Below are the code and all the weights of a small trained network. Each question names an input and a target symbol and asks about switching units off, where a switched-off unit gives its printed mean instead of its output.

import numpy as np


def w(rows, s, z=0):
    codes = np.array(rows[::2]) - 128.0
    scale = np.full(codes.shape[1], s)
    scale[-1] = z or s
    return codes * scale


def f(y):
    return np.maximum(y, 0)


def softmax(a):
    e = np.exp(a - a.max(-1, keepdims=True))
    return e / e.sum(-1, keepdims=True)


def log_softmax(a):
    a = a - a.max(-1, keepdims=True)
    return a - np.log(np.exp(a).sum(-1, keepdims=True))


def net(x, mask):
    ids = ['ΘΞΠΣαβγδζημτψω'.index(c) for c in x.split()]
    T = len(ids)
    res = E[ids] + P[:T]
    u = 0
    for l in range(3):
        q, k, v = (res @ M[l].T for M in (Q, K, V))
        z = softmax(np.where(np.tri(T) > 0, q @ k.T / 4**0.5, -1e9)) @ v
        res = res + np.where(mask[u], z, O[l][:, -1]) @ O[l][:, :-1]
        u += 1
        y = f(res @ A[l][:, :-1].T + A[l][:, -1])
        res = res + np.where(mask[u : u + 4], y, B[l][:, -1]) @ B[l][:, :-1]
        u += 4
    return log_softmax(res[-1] @ U[:, :-1].T + U[:, -1])


Q, K, V, O, A, B = {}, {}, {}, {}, {}, {}
E = w([
[80,228,146,142,151,111,83,39,40,91,31,56],'Θ',
[175,244,39,113,149,49,195,117,15,115,108,122],'Ξ',
[174,214,50,208,139,93,131,3,74,45,136,149],'Π',
[165,208,243,137,188,107,151,134,60,102,98,141],'Σ',
[121,81,94,25,179,196,150,88,40,112,128,82],'α',
[49,241,175,211,176,159,193,118,168,217,227,68],'β',
[147,183,50,87,186,104,43,45,82,213,61,144],'γ',
[167,154,122,108,163,170,149,154,76,79,136,184],'δ',
[112,75,196,110,204,223,57,174,88,106,134,138],'ζ',
[116,83,192,114,195,199,22,90,96,181,107,153],'η',
[125,115,190,212,213,178,23,51,93,7,142,123],'μ',
[176,160,81,182,183,132,27,122,110,147,150,232],'τ',
[162,154,173,34,170,153,175,184,83,193,70,153],'ψ',
[157,75,56,148,34,118,138,223,199,119,170,55],'ω',
],0.0069)
P = w([
[53,75,184,143,163,11,159,142,163,105,130,194],'0',
[180,156,79,140,162,216,174,162,70,57,131,149],'1',
[184,163,95,139,164,235,150,171,77,71,159,138],'2',
[191,166,93,127,169,232,137,170,86,90,144,117],'3',
[193,181,110,119,156,240,132,158,83,101,156,107],'4',
[203,186,109,118,150,233,125,153,91,107,150,99],'5',
[200,193,99,112,150,239,122,144,97,119,149,101],'6',
[212,191,121,101,148,235,114,147,101,120,144,89],'7',
[207,203,123,94,136,242,114,143,102,125,142,94],'8',
[196,202,116,79,135,247,105,136,99,125,140,78],'9',
[204,198,115,73,142,241,97,150,112,127,128,72],'10',
[214,204,122,62,134,239,98,139,116,128,123,79],'11',
[200,213,133,56,125,253,94,132,118,127,138,66],'12',
],0.0041)
Q[0] = w([
[96,65,86,73,90,96,188,110,153,149,123,102],'0.h1',
[32,28,159,240,122,29,111,125,157,172,117,189],'0.h1',
[238,221,90,18,135,244,91,158,96,91,158,56],'0.h1',
[252,222,105,62,166,255,46,195,76,105,179,62],'0.h1',
],0.0066)
K[0] = w([
[246,116,27,104,79,187,40,150,121,152,136,84],'0.h1',
[242,141,121,49,163,181,22,79,37,93,57,164],'0.h1',
[12,137,138,211,112,87,219,156,203,184,199,100],'0.h1',
[1,149,166,208,132,88,216,139,190,184,191,111],'0.h1',
],0.006)
V[0] = w([
[30,116,222,177,98,76,171,109,206,186,103,39],'0.h1',
[134,32,40,196,32,118,117,140,221,19,197,69],'0.h1',
[101,254,160,229,151,196,149,114,141,193,227,97],'0.h1',
[99,172,246,183,235,124,130,102,33,37,132,223],'0.h1',
],0.0054)
O[0] = w([
[40,160,254,153,118,59,113,113,149,154,76,29,51],'0.h1',
[119,137,144,65,68,96,100,53,201,54,180,132,58],'0.h1',
[246,187,104,211,164,121,104,91,176,206,123,15,133],'0.h1',
[188,108,182,229,227,146,180,141,71,98,119,142,252],'0.h1',
],0.0051,0.0042)
A[0] = w([
[170,255,134,191,196,179,140,78,29,93,105,110,214],'0.n1',
[138,101,130,171,92,105,186,215,184,122,149,95,253],'0.n2',
[87,212,107,63,127,35,150,96,71,100,78,153,223],'0.n3',
[168,62,17,109,37,151,84,182,198,65,243,57,211],'0.n4',
],0.006,0.0029)
B[0] = w([
[174,223,124,171,187,196,109,108,59,131,109,95,246],'0.n1',
[242,119,109,137,33,89,127,194,179,148,206,45,139],'0.n2',
[60,248,61,100,88,58,157,97,38,124,113,148,141],'0.n3',
[187,133,87,131,85,131,133,167,169,103,254,46,144],'0.n4',
],0.0049,0.013)
Q[1] = w([
[253,143,43,215,152,244,95,242,94,210,176,47],'1.h1',
[148,93,115,153,149,152,251,144,100,121,135,134],'1.h1',
[111,62,124,114,125,97,243,128,122,92,133,141],'1.h1',
[150,196,131,142,132,163,14,132,134,165,123,114],'1.h1',
],0.0057)
K[1] = w([
[100,77,141,158,130,2,126,118,134,150,120,124],'1.h1',
[81,143,214,165,179,28,180,61,117,54,83,204],'1.h1',
[101,188,145,70,176,250,173,92,78,190,101,187],'1.h1',
[146,66,117,188,87,5,87,154,174,73,152,74],'1.h1',
],0.0067)
V[1] = w([
[127,40,161,177,116,60,33,135,222,222,136,156],'1.h1',
[39,80,112,122,172,151,22,26,109,134,65,151],'1.h1',
[61,143,176,78,194,166,138,159,33,207,27,211],'1.h1',
[136,11,140,71,127,254,127,136,140,37,175,152],'1.h1',
],0.0051)
O[1] = w([
[240,63,111,193,124,2,39,202,159,151,52,139,2],'1.h1',
[177,80,30,131,74,172,88,91,104,104,55,55,24],'1.h1',
[105,131,59,154,69,240,191,183,144,124,78,98,161],'1.h1',
[109,146,153,4,219,150,43,172,109,85,45,126,137],'1.h1',
],0.0048,0.0057)
A[1] = w([
[178,146,152,183,146,93,101,127,184,213,141,70,6],'1.n1',
[158,160,115,163,145,1,85,37,137,216,146,132,3],'1.n2',
[119,90,45,188,43,209,192,185,161,150,111,62,182],'1.n3',
[205,186,30,165,103,123,161,165,104,113,67,31,182],'1.n4',
],0.006,0.0017)
B[1] = w([
[210,114,96,71,180,154,168,198,153,116,108,47,150],'1.n1',
[232,36,128,139,6,99,119,86,60,172,137,67,160],'1.n2',
[71,66,171,116,2,149,125,119,97,215,136,144,203],'1.n3',
[67,33,171,117,134,191,8,113,155,189,143,192,254],'1.n4',
],0.0049,0.0094)
Q[2] = w([
[116,164,139,68,158,189,156,110,105,219,110,93],'2.h1',
[132,114,109,203,126,182,104,145,89,88,133,153],'2.h1',
[144,200,116,139,194,255,103,97,4,142,143,155],'2.h1',
[93,138,88,158,65,113,150,127,176,5,150,130],'2.h1',
],0.0053)
K[2] = w([
[80,100,88,44,86,21,199,190,222,96,177,39],'2.h1',
[37,181,210,124,159,23,157,31,43,74,83,255],'2.h1',
[81,158,131,79,128,52,179,112,172,41,165,145],'2.h1',
[82,146,105,97,136,205,179,90,64,158,70,153],'2.h1',
],0.0058)
V[2] = w([
[134,1,184,85,57,119,127,251,161,240,121,153],'2.h1',
[120,98,250,80,190,165,119,137,107,42,118,26],'2.h1',
[213,203,145,175,218,102,164,217,164,54,131,231],'2.h1',
[123,42,154,237,155,149,43,67,126,105,88,147],'2.h1',
],0.006)
O[2] = w([
[63,83,88,233,93,204,102,222,171,211,54,179,136],'2.h1',
[30,76,223,103,213,177,99,142,167,1,154,11,216],'2.h1',
[197,211,185,49,152,101,118,183,226,107,151,220,255],'2.h1',
[148,59,231,132,160,40,53,134,31,170,162,182,54],'2.h1',
],0.0061,0.0033)
A[2] = w([
[173,124,50,192,21,134,214,48,104,175,108,129,28],'2.n1',
[188,105,227,91,150,40,94,75,56,127,186,139,60],'2.n2',
[140,62,198,93,91,131,142,56,93,119,214,102,4],'2.n3',
[113,2,100,208,65,150,77,176,64,180,68,167,43],'2.n4',
],0.0063,0.0024)
B[2] = w([
[113,176,114,79,163,63,38,206,103,84,92,114,177],'2.n1',
[176,66,31,142,82,254,145,119,102,123,65,175,190],'2.n2',
[107,196,206,195,81,99,138,155,163,67,15,176,161],'2.n3',
[142,145,137,89,173,59,171,60,205,116,116,119,254],'2.n4',
],0.0065,0.013)
U = w([
[78,165,202,163,108,79,117,94,85,119,111,124,108],'Θ',
[117,181,89,137,86,107,105,214,44,122,147,107,64],'Ξ',
[179,145,93,154,55,127,218,35,133,127,113,128,78],'Π',
[71,153,220,230,101,132,200,117,95,181,167,179,125],'Σ',
[90,30,18,117,116,183,167,86,71,114,197,37,170],'α',
[194,96,114,193,172,98,198,162,110,125,120,55,113],'β',
[145,99,86,53,144,71,87,87,119,127,126,129,83],'γ',
[158,203,136,45,187,109,172,79,203,90,188,124,170],'δ',
[37,65,193,120,198,121,8,255,92,113,162,156,101],'ζ',
[101,35,173,140,166,121,188,14,191,160,162,163,148],'η',
[147,94,147,119,111,145,108,142,143,64,49,133,3],'μ',
[169,61,85,122,88,141,101,157,83,202,187,213,198],'τ',
[83,161,76,187,120,178,168,187,212,143,52,173,57],'ψ',
[107,116,177,105,31,115,81,157,183,117,139,142,218],'ω',
],0.0055,0.0042)

Each question gives the input, a string of symbols that net reads in full, and the target symbol t.
The units are the heads (4 rows each of Q, K, V and O) and the neurons (one row each of A and B). Each row of codes is followed by its name. A weight is (code - 128) times the scale printed after its matrix; where a second scale follows, it is the last column's (O, A, B and U).
mask holds one flag per unit, layer by layer, with each layer's heads first. A switched-off unit (its flag False) gives its mean, the last column of its rows in O or B, instead of its output. The means were averaged over made-up inputs and are rounded, as every weight is.
A unit's drop is (log p(t) with every unit on - log p(t) with that unit switched off) / (log p(t) with every unit on - log p(t) with every unit switched off).
The circuit of an input: a set's keep is (log p(t) with only the set's units on - log p(t) with every unit switched off) / (log p(t) with every unit on - log p(t) with every unit switched off). Starting from the 12 units with the biggest drops (on a tie, the unit counted first), units are removed one at a time, each time the one whose removal leaves the highest keep (on an exact tie, the one counted first), for as long as the keep stays at least 0.8.
units of the circuit, in order: the units of the circuit, biggest drop first
most important unit: the unit with the biggest drop
k most important neurons: the k neurons with the biggest drops, biggest first
k most important neurons of layer l: the k neurons of layer l with the biggest drops, biggest first
input δ Σ Θ Θ, target δ: units of the circuit, in order : 2.h1, 1.n3
input β ψ δ, target β: 2 most important neurons : 1.n1, 1.n2
input ψ δ ζ ψ γ α, target ψ: units of the circuit, in order : 2.h1, 1.h1, 0.h1, 0.n1
input α τ τ δ ω δ ψ Ξ, target Ξ: most important unit : 0.n1
input ψ η δ δ τ μ, target ψ: units of the circuit, in order : 2.h1, 1.h1, 0.h1, 0.n1
input τ α ω δ α ζ δ δ α, target α: units of the circuit, in order : 2.h1, 0.h1
input Π δ δ Π δ ζ δ δ, target Π: 2 most important neurons : 2.n2, 2.n3
input δ ψ δ δ α Θ γ ω δ Σ δ ψ α, target α: units of the circuit, in order : 0.h1, 2.h1, 0.n4
input ψ δ δ ψ δ ζ ζ δ δ ψ ψ, target ψ: units of the circuit, in order : 2.h1, 1.h1, 0.h1, 0.n1
input α δ δ δ ω δ, target δ: 2 most important neurons : 1.n4, 1.n3
input δ γ ζ, target δ: units of the circuit, in order : 2.h1, 1.n4
input δ δ δ τ Π ψ γ α, target δ: units of the circuit, in order : 2.h1, 1.n3
input δ δ γ ψ ω δ δ δ μ τ, target τ: 3 most important neurons : 2.n2, 0.n1, 0.n4
input η δ α γ β δ ψ ψ ψ α δ, target η: 2 most important neurons of layer 1 : 1.n4, 1.n3
input μ α δ ψ δ η α ψ β τ δ γ, target μ: 3 most important neurons : 2.n3, 2.n2, 1.n4
input δ τ ψ β ψ α ψ η δ ψ Σ δ δ, target δ: most important neuron of layer 0 : 0.n1
input γ β α ψ δ δ, target γ: 2 most important neurons : 2.n1, 2.n4
input δ δ δ μ τ α τ, target δ: 2 most important neurons : 1.n4, 1.n3
input ψ ω Θ β ψ δ δ δ δ δ ψ, target β: 2 most important neurons of layer 2 : 2.n4, 2.n1
input Θ δ ψ δ ψ, target Θ: 3 most important neurons of layer 2 : 2.n1, 2.n3, 2.n4
input β τ δ τ δ ω Ξ ω δ α, target β: 2 most important neurons of layer 1 : 1.n2, 1.n1
input α β β ψ ψ τ ζ α Θ γ α Ξ δ, target α: most important neuron : 0.n1
input ψ Θ α τ β Σ ψ δ δ δ ω δ, target β: 3 most important neurons of layer 1 : 1.n2, 1.n1, 1.n4
input Ξ ψ τ, target Ξ: 2 most important neurons : 2.n1, 0.n3
input γ δ γ ψ δ δ α ζ τ η, target γ: 4 most important neurons : 2.n1, 2.n4, 1.n3, 0.n3
input α ψ ψ δ δ Θ δ τ ψ ω ζ β, target β: 3 most important neurons of layer 0 : 0.n1, 0.n4, 0.n2
input ψ δ δ α ψ τ ψ ω, target ω: most important unit : 2.n1
input δ δ η γ ζ δ ψ τ, target δ: 3 most important neurons of layer 1 : 1.n4, 1.n3, 1.n2
input τ δ δ δ δ δ δ δ δ ψ ω, target ω: 3 most important neurons : 0.n4, 1.n3, 2.n3
input η δ ψ β τ Π τ, target η: 3 most important neurons : 2.n4, 1.n4, 0.n1
